Below are the code and all the weights of a small trained network. Each question names an input and a target symbol and asks about switching units off, where a switched-off unit gives its printed mean instead of its output.

import numpy as np


def w(rows, s, z=0):
    codes = np.array(rows[::2]) - 128.0
    scale = np.full(codes.shape[1], s)
    scale[-1] = z or s
    return codes * scale


def f(y):
    return y / 2 * (1 + np.tanh(0.7978845608 * (y + 0.044715 * y**3)))


def softmax(a):
    e = np.exp(a - a.max(-1, keepdims=True))
    return e / e.sum(-1, keepdims=True)


def log_softmax(a):
    a = a - a.max(-1, keepdims=True)
    return a - np.log(np.exp(a).sum(-1, keepdims=True))


def net(x, mask):
    ids = ['αγδζηθμφψ'.index(c) for c in x.split()]
    T = len(ids)
    res = E[ids] + P[:T]
    r = res
    for j in range(3):
        rows = slice(2 * j, 2 * j + 2)
        q, k, v = (r @ M[0][rows].T for M in (Q, K, V))
        z = softmax(np.where(np.tri(T) > 0, q @ k.T / 2**0.5, -1e9)) @ v
        o = O[0][rows]
        res = res + np.where(mask[j], z, o[:, -1]) @ o[:, :-1]
    y = f(res @ A[0][:, :-1].T + A[0][:, -1])
    res = res + np.where(mask[3:27], y, B[0][:, -1]) @ B[0][:, :-1]
    return log_softmax(res[-1] @ U[:, :-1].T + U[:, -1])


Q, K, V, O, A, B = {}, {}, {}, {}, {}, {}
E = w([
[218,110,158,113,187,114],'α',
[128,93,117,138,11,119],'γ',
[105,176,33,178,86,94],'δ',
[192,169,209,116,81,200],'ζ',
[166,194,100,148,113,175],'η',
[166,219,91,160,221,62],'θ',
[147,25,113,138,191,161],'μ',
[183,198,190,24,124,49],'φ',
[177,64,236,83,114,154],'ψ',
],0.012)
P = w([
[247,107,166,177,95,101],'0',
[66,173,197,187,160,115],'1',
[203,154,88,107,102,109],'2',
[64,163,164,149,158,135],'3',
[185,164,67,83,96,127],'4',
[54,157,147,127,154,154],'5',
[165,186,39,55,104,125],'6',
[42,146,139,105,145,175],'7',
[179,171,71,83,82,124],'8',
],0.015)
Q[0] = w([
[200,118,112,75,75,62],'H0',
[161,197,70,107,178,80],'H0',
[174,70,70,112,92,99],'H1',
[2,125,196,199,152,150],'H1',
[64,134,227,141,196,110],'H2',
[137,166,95,83,133,140],'H2',
],0.013)
K[0] = w([
[191,107,173,154,8,180],'H0',
[200,153,104,151,136,82],'H0',
[165,119,113,205,150,54],'H1',
[18,129,68,40,121,181],'H1',
[56,127,113,7,147,199],'H2',
[173,84,135,115,96,130],'H2',
],0.012)
V[0] = w([
[162,112,142,211,71,144],'H0',
[176,131,197,194,137,129],'H0',
[157,248,213,70,134,149],'H1',
[129,38,202,39,108,109],'H1',
[132,144,61,94,10,187],'H2',
[147,139,76,168,112,43],'H2',
],0.013)
O[0] = w([
[73,104,154,21,72,211,210],'H0',
[133,86,175,138,50,173,248],'H0',
[209,242,129,199,47,169,214],'H1',
[133,194,254,44,142,79,110],'H1',
[123,178,88,58,154,242,81],'H2',
[102,44,26,96,102,79,174],'H2',
],0.01,0.012)
A[0] = w([
[229,130,141,78,136,112,84],'N0',
[100,130,121,108,56,166,142],'N1',
[116,199,148,128,103,163,77],'N2',
[65,69,121,106,69,62,130],'N3',
[194,145,121,62,80,162,67],'N4',
[165,110,137,182,215,73,155],'N5',
[142,201,124,110,99,111,70],'N6',
[153,63,109,155,110,139,220],'N7',
[71,149,112,185,143,123,15],'N8',
[156,181,178,185,135,113,120],'N9',
[143,119,86,110,99,52,199],'N10',
[58,124,94,158,109,64,83],'N11',
[39,188,82,216,157,97,76],'N12',
[2,100,92,141,140,166,119],'N13',
[168,155,97,161,102,187,139],'N14',
[87,134,190,109,104,134,150],'N15',
[136,118,144,184,86,92,245],'N16',
[99,208,173,164,158,23,64],'N17',
[203,135,70,208,97,113,128],'N18',
[100,91,107,34,161,84,98],'N19',
[83,164,205,110,146,86,182],'N20',
[43,133,191,201,178,160,152],'N21',
[132,133,167,114,118,165,1],'N22',
[176,125,156,177,127,127,105],'N23',
],0.0098,0.0077)
B[0] = w([
[108,118,53,216,76,128,165],'N0',
[105,178,108,137,207,99,253],'N1',
[144,93,156,126,113,94,204],'N2',
[162,148,111,161,170,184,205],'N3',
[83,116,118,200,186,67,242],'N4',
[158,153,57,111,143,184,152],'N5',
[129,57,180,180,147,119,180],'N6',
[76,216,97,100,110,132,211],'N7',
[20,79,218,175,148,129,140],'N8',
[143,71,58,54,157,90,215],'N9',
[171,66,177,161,101,207,182],'N10',
[150,118,208,96,164,102,158],'N11',
[82,141,211,146,89,184,168],'N12',
[184,137,189,199,127,62,166],'N13',
[80,83,150,102,66,97,227],'N14',
[158,180,138,144,166,135,200],'N15',
[160,192,132,102,142,159,237],'N16',
[78,105,198,150,172,222,169],'N17',
[137,109,125,50,217,62,245],'N18',
[133,48,163,173,128,190,166],'N19',
[123,129,95,24,88,144,182],'N20',
[116,29,1,230,54,136,159],'N21',
[87,107,137,143,193,104,160],'N22',
[82,113,61,112,153,131,180],'N23',
],0.0072,0.019)
U = w([
[210,163,61,69,186,125,177],'α',
[195,219,145,183,96,189,253],'γ',
[92,118,176,209,122,114,39],'δ',
[150,50,124,148,126,43,90],'ζ',
[41,121,95,69,77,109,156],'η',
[105,149,133,113,253,142,97],'θ',
[146,73,82,203,119,159,60],'μ',
[131,185,190,44,164,85,104],'φ',
[127,69,179,79,78,170,159],'ψ',
],0.0068,0.0047)

Each question gives the input, a string of symbols that net reads in full, and the target symbol t.
The units are the heads (2 rows each of Q, K, V and O) and the neurons (one row each of A and B). Each row of codes is followed by its name. A weight is (code - 128) times the scale printed after its matrix; where a second scale follows, it is the last column's (O, A, B and U).
mask holds one flag per unit, heads first, then neurons. A switched-off unit (its flag False) gives its mean, the last column of its rows in O or B, instead of its output. The means were averaged over made-up inputs and are rounded, as every weight is.
A unit's drop is (log p(t) with every unit on - log p(t) with that unit switched off) / (log p(t) with every unit on - log p(t) with every unit switched off).
The circuit of an input: a set's keep is (log p(t) with only the set's units on - log p(t) with every unit switched off) / (log p(t) with every unit on - log p(t) with every unit switched off). Starting from the 12 units with the biggest drops (on a tie, the unit counted first), units are removed one at a time, each time the one whose removal leaves the highest keep (on an exact tie, the one counted first), for as long as the keep stays at least 0.8.
circuit, biggest first: the units of the circuit, biggest drop first
most important unit: the unit with the biggest drop
top k neurons: the k neurons with the biggest drops, biggest first
which heads matter: for each layer, one digit per head in row order, 1 if its drop is at least 0.15 and else 0, layers parted by /
input ψ α μ, target φ: circuit, biggest first => (H1)
input μ θ θ γ γ θ, target γ: circuit, biggest first => (N18, H2)
input γ γ ψ α γ φ, target φ: top 2 neurons => (N21, N20)
input μ θ φ μ φ φ γ, target ψ: circuit, biggest first => (H1, N19, N10)
input δ θ δ γ η η γ, target μ: circuit, biggest first => (H1, H2, N19, N3)
input θ θ μ, target α: top 2 neurons => (N18, N7)
input ζ ψ θ, target δ: top 2 neurons => (N4, N18)
input δ μ γ γ η, target μ: which heads matter => 011
input φ φ θ μ γ, target ζ: top 3 neurons => (N6, N4, N7)
input γ ψ θ ψ θ ζ ζ, target θ: which heads matter => 110
input γ α δ θ ζ ζ ψ ζ δ, target θ: which heads matter => 111
input ζ δ γ ζ φ δ α δ ψ, target δ: which heads matter => 110
input δ θ γ η ζ, target μ: which heads matter => 011
input η ψ η γ θ ψ ψ γ δ, target η: most important unit => N14
input γ α θ ψ, target ψ: top 3 neurons => (N20, N17, N21)
input θ ζ φ η θ ζ δ γ η, target α: which heads matter => 011
input θ γ θ ψ δ α γ, target α: which heads matter => 001
input γ φ θ η φ μ ψ, target θ: top 2 neurons => (N1, N4)
input θ δ η θ θ γ ζ μ, target μ: which heads matter => 100
input θ θ θ γ φ φ γ φ γ, target α: top 2 neurons => (N18, N3)
input δ θ φ η ζ α, target α: which heads matter => 100
input ψ θ φ, target φ: top 2 neurons => (N20, N15)
input α θ ψ γ α, target γ: top 2 neurons => (N18, N9)
input α ζ θ, target γ: top 3 neurons => (N18, N9, N14)
input γ φ ζ η, target η: which heads matter => 010
input φ δ γ θ ψ, target ζ: which heads matter => 010
input η ζ ψ ζ θ, target η: which heads matter => 100
input α θ η γ φ ψ α δ, target δ: which heads matter => 110
input ψ φ η, target φ: which heads matter => 010
input ζ α μ ψ δ, target δ: most important unit => H0
